Here is a tiny trained network, its code and every weight. The questions are about switching its units off for an input and a class, where a switched-off unit gives its printed mean instead of its output.

import numpy as np


def w(rows, s, z=0):
    codes = np.array(rows[::2]) - 128.0
    scale = np.full(codes.shape[1], s)
    scale[-1] = z or s
    return codes * scale


def norm(h):
    return h / np.sqrt((h * h).mean(-1, keepdims=True) + 1e-5)


def f(y):
    return np.maximum(y, 0)


def log_softmax(a):
    a = a - a.max(-1, keepdims=True)
    return a - np.log(np.exp(a).sum(-1, keepdims=True))


def net(x, mask):
    res = np.array(x, float).reshape(1, 3) / 4 @ E
    u = 0
    for l in range(2):
        y = f(norm(res) @ A[l][:, :-1].T + A[l][:, -1])
        res = res + np.where(mask[u : u + 11], y, B[l][:, -1]) @ B[l][:, :-1]
        u += 11
    return log_softmax(norm(res)[-1] @ U[:, :-1].T + U[:, -1])


A, B = {}, {}
E = w([
[29,159,143,137,192,140,124,2,148,120,137],'x0',
[107,56,107,138,11,62,97,100,112,180,129],'x1',
[193,206,211,162,57,92,181,112,198,160,126],'x2',
],0.0085)
A[0] = w([
[107,103,117,161,140,73,173,94,89,187,130,75],'L0N0',
[75,64,84,95,156,206,96,115,68,126,171,146],'L0N1',
[179,60,56,74,45,142,144,135,158,192,117,92],'L0N2',
[89,66,142,126,119,88,137,83,95,239,190,3],'L0N3',
[185,153,134,149,153,83,173,109,192,171,156,61],'L0N4',
[128,157,126,121,155,237,94,137,98,81,124,99],'L0N5',
[254,111,55,96,125,118,142,227,26,104,101,136],'L0N6',
[127,182,119,97,220,187,128,195,64,77,128,146],'L0N7',
[100,62,100,67,137,157,88,184,117,89,113,180],'L0N8',
[183,126,171,101,90,115,132,244,116,121,107,138],'L0N9',
[184,177,160,105,215,137,203,146,180,98,75,99],'L0N10',
],0.0081,0.0036)
B[0] = w([
[126,78,178,107,171,141,98,157,146,67,129,159],'L0N0',
[116,101,72,84,98,93,193,182,150,4,117,239],'L0N1',
[83,192,88,194,153,74,172,149,98,142,143,213],'L0N2',
[180,10,137,58,149,150,89,136,155,160,107,180],'L0N3',
[94,124,97,130,115,139,143,95,126,147,199,189],'L0N4',
[143,170,193,110,148,103,75,129,133,187,57,193],'L0N5',
[142,113,182,144,152,113,61,48,114,200,186,255],'L0N6',
[163,158,254,104,103,160,169,118,65,187,74,240],'L0N7',
[138,166,122,210,142,160,83,96,107,235,212,219],'L0N8',
[95,88,124,58,103,176,217,180,148,28,101,231],'L0N9',
[154,86,30,119,147,170,138,115,144,74,187,221],'L0N10',
],0.008,0.0086)
A[1] = w([
[101,119,82,117,131,156,117,154,108,91,9,206],'L1N0',
[149,125,157,87,91,115,147,115,120,128,138,250],'L1N1',
[145,183,126,138,122,109,164,113,157,148,141,75],'L1N2',
[106,136,171,113,82,85,124,127,168,155,107,104],'L1N3',
[136,201,145,84,188,173,166,95,120,108,103,82],'L1N4',
[145,130,190,157,133,107,93,95,155,150,119,14],'L1N5',
[187,149,162,98,147,184,122,162,139,126,148,59],'L1N6',
[177,127,101,131,134,116,118,52,152,156,122,3],'L1N7',
[76,134,178,153,109,120,142,94,110,141,102,163],'L1N8',
[149,98,188,122,115,90,146,158,136,97,113,106],'L1N9',
[85,106,103,153,80,98,140,151,88,115,127,188],'L1N10',
],0.012,0.0025)
B[1] = w([
[109,93,126,86,137,97,209,83,95,147,8,174],'L1N0',
[67,128,97,107,173,135,146,189,147,74,20,207],'L1N1',
[144,98,165,134,177,95,20,120,78,149,138,171],'L1N2',
[55,162,169,117,81,166,105,161,128,126,110,173],'L1N3',
[74,171,61,228,91,66,162,161,140,167,155,255],'L1N4',
[145,137,134,72,150,255,25,129,193,175,126,155],'L1N5',
[169,40,135,50,120,120,83,89,145,88,160,202],'L1N6',
[133,167,112,136,134,160,68,58,176,160,112,152],'L1N7',
[210,102,109,112,124,198,149,202,81,117,76,177],'L1N8',
[125,243,101,144,143,170,155,127,148,117,142,169],'L1N9',
[178,160,163,164,101,74,85,79,142,88,129,200],'L1N10',
],0.0085,0.0098)
U = w([
[189,104,201,64,188,176,103,142,48,193,143,139],'0',
[71,180,75,173,167,102,225,131,81,169,31,228],'1',
[132,91,103,250,103,57,84,123,56,194,213,212],'2',
[85,20,93,41,139,44,108,76,112,55,72,14],'3',
[166,110,84,77,131,192,213,175,192,41,189,99],'4',
[113,209,66,245,171,143,117,64,194,160,223,2],'5',
[103,211,154,186,54,58,149,194,145,70,104,162],'6',
[76,132,143,103,104,198,40,112,193,162,79,136],'7',
],0.015,0.0018)

Each question gives the input, the list of numbers given to net, and the class t.
The units are the neurons (one row each of A and B). Each row of codes is followed by its name. A weight is (code - 128) times the scale printed after its matrix; where a second scale follows, it is the last column's (A, B and U).
mask holds one flag per neuron, layer by layer. A switched-off neuron (its flag False) gives its mean, the last column of its row in B, instead of its output. The means were averaged over made-up inputs and are rounded, as every weight is.
A unit's drop is (log p(t) with every unit on - log p(t) with that unit switched off) / (log p(t) with every unit on - log p(t) with every unit switched off).
The circuit of an input: a set's keep is (log p(t) with only the set's units on - log p(t) with every unit switched off) / (log p(t) with every unit on - log p(t) with every unit switched off). Starting from the 12 units with the biggest drops (on a tie, the unit counted first), units are removed one at a time, each time the one whose removal leaves the highest keep (on an exact tie, the one counted first), for as long as the keep stays at least 0.8.
circuit, biggest first: the units of the circuit, biggest drop first
unit that matters most: the unit with the biggest drop
top k neurons: the k neurons with the biggest drops, biggest first
top k neurons in layer l: the k neurons of layer l with the biggest drops, biggest first
input [0,-4,-1], class 0: circuit, biggest first => [L0N7]
input [-3,0,4], class 4: top 2 neurons => [L0N9, L1N4]
input [1,-6,2], class 5: circuit, biggest first => [L1N4, L0N1]
input [7,2,1], class 7: circuit, biggest first => [L0N10, L1N5]
input [1,-7,0], class 1: circuit, biggest first => [L1N4, L0N7]
input [0,-8,-2], class 0: top 3 neurons in layer 0 => [L0N7, L0N5, L0N9]
input [4,-6,-8], class 1: top 2 neurons => [L1N4, L0N1]
input [-7,5,1], class 6: top 2 neurons in layer 0 => [L0N9, L0N10]
input [1,-1,7], class 5: top 2 neurons => [L0N1, L0N9]
input [1,-3,-6], class 1: top 2 neurons => [L0N1, L1N4]
input [1,-8,3], class 5: top 2 neurons => [L1N4, L0N9]
input [-1,-4,-5], class 0: top 2 neurons => [L0N7, L0N8]
input [5,-8,-1], class 1: top 3 neurons in layer 0 => [L0N6, L0N8, L0N7]
input [0,-6,-8], class 0: unit that matters most => L0N8
input [4,2,3], class 7: top 2 neurons in layer 0 => [L0N9, L0N1]
input [-1,-5,-8], class 0: top 2 neurons in layer 0 => [L0N8, L0N7]
input [-6,-8,-1], class 0: top 3 neurons => [L0N6, L0N7, L0N1]
input [0,8,2], class 6: top 3 neurons in layer 0 => [L0N6, L0N2, L0N8]
input [5,3,2], class 7: top 2 neurons => [L0N1, L0N9]
input [-7,1,-1], class 2: circuit, biggest first => [L0N6]
input [-2,-3,0], class 0: top 2 neurons in layer 0 => [L0N6, L0N7]
input [-1,1,-5], class 2: top 2 neurons => [L0N8, L0N1]
input [2,-5,-7], class 1: top 2 neurons => [L0N1, L1N4]
input [5,-8,-2], class 1: top 2 neurons => [L1N4, L0N6]
